[147  87 116 133 133  76  92 127  94  85  95 165 163  91 118  85  84 139
  88  88 138  86 153  91 155 155 149 140  88 112  83  86 157 103 153  85
  78  95 135  97 146  92  88 100] -> (26)
[120 116 126 119 119 125 127 121 125 121 122 121 120 122 125 125 122 122
 122 126 124 120 114 120 122 121 121 124 122 126 122 123 123 125 121 121
 123 120 124 124 124 121 123 120] -> (137)
[120 123 126 119 119 123 122 121 125 121 122 121 120 122 125 125 122 122
 122 126 124 120 122 120 122 121 121 124 120 126 122 123 123 125 121 121
 123 120 124 124 124 121 123 120] -> (3)
[ 67 143 143  81  79 137 152  73 178 122 138 100  79 130 177 187 183  73
 143 146 120 143  75 128  78  68  66  88 131 103 154 171 115 124  75 164
 182 122 104 185 111 165 146 119] -> (138)
[123 123 122 122 123 122 123 122 120 122 123 123 124 123 121 121 120 123
 123 124 122 121 124 121 124 124 124 124 117 125 122 119 122 125 123 120
 119 122 122 119 123 122 123 122] -> (63)
[123 125 123 121 123 120 152  73 178 148 138 100  79 130 177 187 183  73
 143 146 120 143  75 128  78  68  66  88 131 103 154 171 115 124  75 164
 182 124 104 185 111 165 146 119] -> (161)
[153  82 191 113 111 138 161 152 146  63  71 170 149  81 154 113  68 185
  74 130 197  64 187  72 188 170 155 203  74 171  69 125 186 142 178  68
  91  68 201 128 202  60  80  70] -> (54)
find: [123 123 122 122 123 122 123 122 120 122 123 123 124 123 121 121 120 123
 123 124 122 121 124 121 124 124 124 124 117 125 122 119 122 125 123 120
 119 122 122 119 123 122 123 122] => (63)
find: [123 125 123 121 123 120 152  73 178 148 138 100  79 130 177 187 183  73
 143 146 120 143  75 128  78  68  66  88 131 103 154 171 115 124  75 164
 182 124 104 185 111 165 146 119] => (161)
find: [120 116 126 119 119 125 127 121 125 121 122 121 120 122 125 125 122 122
 122 126 124 120 114 120 122 121 121 124 122 126 122 123 123 125 121 121
 123 120 124 124 124 121 123 120] => (137)
size: [153  82 191 113 111 138 161 152 146  63  71 170 149  81 154 113  68 185
  74 130 197  64 187  72 188 170] => 26
size: [153  82 191 113 111 138 161 152 146  63  71 170 149  81 154 113  68 185
  74 130 197  64 187  72 188 170 155 203  74 171  69 125] => 32
size: [120 116 126 119 119 125 127 121 125 121 122 121 120 122 125 125 122 122
 122 126 124 120 114 120 122 121 121 124 122 126 122 123 123 125 121 121] => 36

[194 160 101 174 163 168  98 141 105 148 149 183 141  97 124  81  45 184
 180 151 172 154 132 155 186 198  86 174 199 124 129  79] = (80)
[126 108  96 133 118 114 114 105 146 109 127 140 127  92 119 121 123 126
 100 109 128 144  98 106 153 121 106 115 148 108 120  92] = (52)
[127 149 174 202  83  72  48 114 167 116 208 180 218  57  48 164 100 103
  86 103 202 117 139  96 168 155  88 103 149 166  79  90] = (23)
[ 72 114 208 202  83 180 174 127 167 149  48 116  93 144 133 170 187  89
  54  67  96 193  43  62 145  64 172  70 145  56 179 143] = (7)
[ 95  99 133  96 118  74 133 122 132 121  77  73  94 107 154 117 180 110
  88 122  69 104 113 117  97  74 115 109  82 121 101 107] = (16)
rev: [118 133  96] => (52)
size: [126 108  96 133 118 114 114 105 146 109 127 140 127  92 119 121 123 126
 100] => 19
rev: [180 208 116 167 114  48  72  83 202 174 149 127] => (23)
rev: [ 67  54  89 187 170 133] => (7)
rev: [154 172 151 180] => (80)
size: [ 72 114 208 202  83 180 174 127 167 149  48 116  93 144 133 170 187  89
  54  67  96 193  43  62 145  64 172  70 145  56 179 143] => 32
rev: [132 122 133  74] => (16)

[164  99 124 118 109 126 110 139 143 125 108 140]  (34)
[111 135 109 127  87 134  98 122 153 127  33 129]  (32)
[129 104 109 126 118 124 137 138 129 118 125 122]  (27)
[152 135 139 138 114 124 124 118 102 130 110 129]  (149)
[134 157 135 125  86 140  98 119 156 122  35 132]  (92)
find: [164  99 124 118 109 126 110 139 143 125 108 140] => (34)
rev: [124 118 126 109] => (27)
size: [164  99 124 118 109 126 110 139] => 8
size: [164  99 124 118 109 126 110 139 143 125 108 140] => 12
rev: [132  35] => (92)
rev: [139 110 126 109 118 124  99] => (34)
rev: [118 129 138 137 124 118 126] => (27)

